Below is a small trained network, with its code and all its weights. Each question gives an input and a class and asks what happens when units are switched off, that is, made to give their printed mean instead of their output.

import numpy as np


def w(rows, s, z=0):
    codes = np.array(rows[::2]) - 128.0
    scale = np.full(codes.shape[1], s)
    scale[-1] = z or s
    return codes * scale


def norm(h):
    return h / np.sqrt((h * h).mean(-1, keepdims=True) + 1e-5)


def f(y):
    return y / 2 * (1 + np.tanh(0.7978845608 * (y + 0.044715 * y**3)))


def log_softmax(a):
    a = a - a.max(-1, keepdims=True)
    return a - np.log(np.exp(a).sum(-1, keepdims=True))


def net(x, mask):
    res = np.array(x, float).reshape(1, 6) / 4 @ E
    u = 0
    for l in range(3):
        y = f(norm(res) @ A[l][:, :-1].T + A[l][:, -1])
        res = res + np.where(mask[u : u + 4], y, B[l][:, -1]) @ B[l][:, :-1]
        u += 4
    return log_softmax(norm(res)[-1] @ U[:, :-1].T + U[:, -1])


A, B = {}, {}
E = w([
[205,75,170,102,159,174,220,127],'x0',
[162,194,74,94,241,58,134,112],'x1',
[57,55,110,147,161,107,66,31],'x2',
[68,151,186,189,253,151,201,139],'x3',
[143,199,228,116,72,185,102,87],'x4',
[86,117,132,135,74,133,36,146],'x5',
],0.0067)
A[0] = w([
[168,84,144,39,136,142,166,139,232],'L0N0',
[207,166,159,254,170,131,155,180,247],'L0N1',
[87,90,196,120,72,126,92,92,45],'L0N2',
[14,135,191,90,99,173,136,143,59],'L0N3',
],0.007,0.0014)
B[0] = w([
[143,83,174,53,112,53,157,78,215],'L0N0',
[98,158,47,115,77,74,97,232,254],'L0N1',
[164,173,150,181,103,236,8,174,191],'L0N2',
[98,254,228,78,100,183,149,107,188],'L0N3',
],0.0096,0.0035)
A[1] = w([
[64,145,182,132,87,183,72,127,139],'L1N0',
[81,66,96,25,148,96,119,37,249],'L1N1',
[110,184,58,190,173,107,98,135,228],'L1N2',
[63,137,190,2,184,103,94,64,249],'L1N3',
],0.0076,0.002)
B[1] = w([
[112,146,207,254,64,186,110,138,252],'L1N0',
[192,155,213,111,41,89,16,67,238],'L1N1',
[133,202,162,22,100,56,75,106,224],'L1N2',
[219,97,165,184,86,83,237,97,225],'L1N3',
],0.0098,0.0044)
A[2] = w([
[114,141,172,156,57,163,105,99,254],'L2N0',
[92,148,137,110,129,57,48,125,108],'L2N1',
[131,143,108,248,46,224,91,115,120],'L2N2',
[120,253,37,160,183,83,141,122,221],'L2N3',
],0.0072,0.0027)
B[2] = w([
[155,192,148,253,225,92,159,109,254],'L2N0',
[148,25,126,133,145,124,111,130,180],'L2N1',
[43,199,99,221,219,17,159,197,244],'L2N2',
[87,85,160,100,176,186,209,77,188],'L2N3',
],0.011,0.0066)
U = w([
[145,158,33,89,136,181,80,150,34],'0',
[124,153,85,145,139,133,113,141,5],'1',
[222,140,184,139,136,79,158,53,249],'2',
[108,140,151,136,105,183,107,130,5],'3',
[112,86,133,148,121,54,65,86,161],'4',
[171,103,129,90,90,107,174,185,172],'5',
[83,235,168,254,173,104,117,199,250],'6',
[97,136,122,46,194,112,215,190,239],'7',
],0.011,0.0034)

Each question gives the input, the list of numbers given to net, and the class t.
The units are the neurons (one row each of A and B). Each row of codes is followed by its name. A weight is (code - 128) times the scale printed after its matrix; where a second scale follows, it is the last column's (A, B and U).
mask holds one flag per neuron, layer by layer. A switched-off neuron (its flag False) gives its mean, the last column of its row in B, instead of its output. The means were averaged over made-up inputs and are rounded, as every weight is.
A unit's drop is (log p(t) with every unit on - log p(t) with that unit switched off) / (log p(t) with every unit on - log p(t) with every unit switched off).
The circuit of an input: a set's keep is (log p(t) with only the set's units on - log p(t) with every unit switched off) / (log p(t) with every unit on - log p(t) with every unit switched off). Starting from all 12 units, units are removed one at a time, each time the one whose removal leaves the highest keep (on an exact tie, the one counted first), for as long as the keep stays at least 0.8.
units of the circuit, in order: the units of the circuit, biggest drop first
unit that matters most: the unit with the biggest drop
top k neurons: the k neurons with the biggest drops, biggest first
top k neurons in layer l: the k neurons of layer l with the biggest drops, biggest first
input [5,2,7,4,-7,3], class 2: units of the circuit, in order : [L2N2]
input [5,1,8,-5,-2,7], class 6: units of the circuit, in order : [L0N2; L2N2]
input [3,2,-4,0,-5,1], class 5: units of the circuit, in order : [L2N2; L2N0]
input [5,1,8,7,2,1], class 2: top 3 neurons : [L1N3; L2N2; L0N2]
input [8,4,-5,1,-7,3], class 5: units of the circuit, in order : [L2N2; L2N0]
input [-4,7,3,5,7,-6], class 2: units of the circuit, in order : [L1N3; L2N2]
input [-4,1,-1,0,-5,-4], class 7: units of the circuit, in order : [L2N3; L1N0]
input [-3,0,1,-3,-8,-7], class 4: top 2 neurons : [L1N1; L1N3]
input [1,-7,-3,-6,-8,1], class 4: units of the circuit, in order : [L1N0; L0N3; L1N3]
input [8,7,-5,-1,2,4], class 5: top 2 neurons in layer 0 : [L0N0; L0N1]
input [3,8,6,4,-6,-1], class 2: units of the circuit, in order : [L1N1; L2N2]
input [-2,7,6,6,1,0], class 2: units of the circuit, in order : [L1N3; L2N2]
input [2,-2,-8,-8,0,-1], class 5: units of the circuit, in order : [L1N0; L1N1; L2N2]
input [-7,-1,-5,3,-8,1], class 7: top 2 neurons : [L2N3; L1N1]
input [2,-5,3,8,-7,0], class 7: unit that matters most : L1N0
input [2,0,-6,7,-2,8], class 7: top 2 neurons : [L0N1; L0N2]
input [-3,-1,5,-3,-4,-7], class 4: top 2 neurons : [L0N3; L0N0]
input [7,1,-1,4,-1,0], class 7: top 2 neurons : [L0N1; L1N0]
input [3,6,-3,5,7,4], class 7: top 2 neurons : [L0N1; L1N1]
input [3,3,-8,-4,6,-2], class 5: top 2 neurons in layer 2 : [L2N0; L2N2]
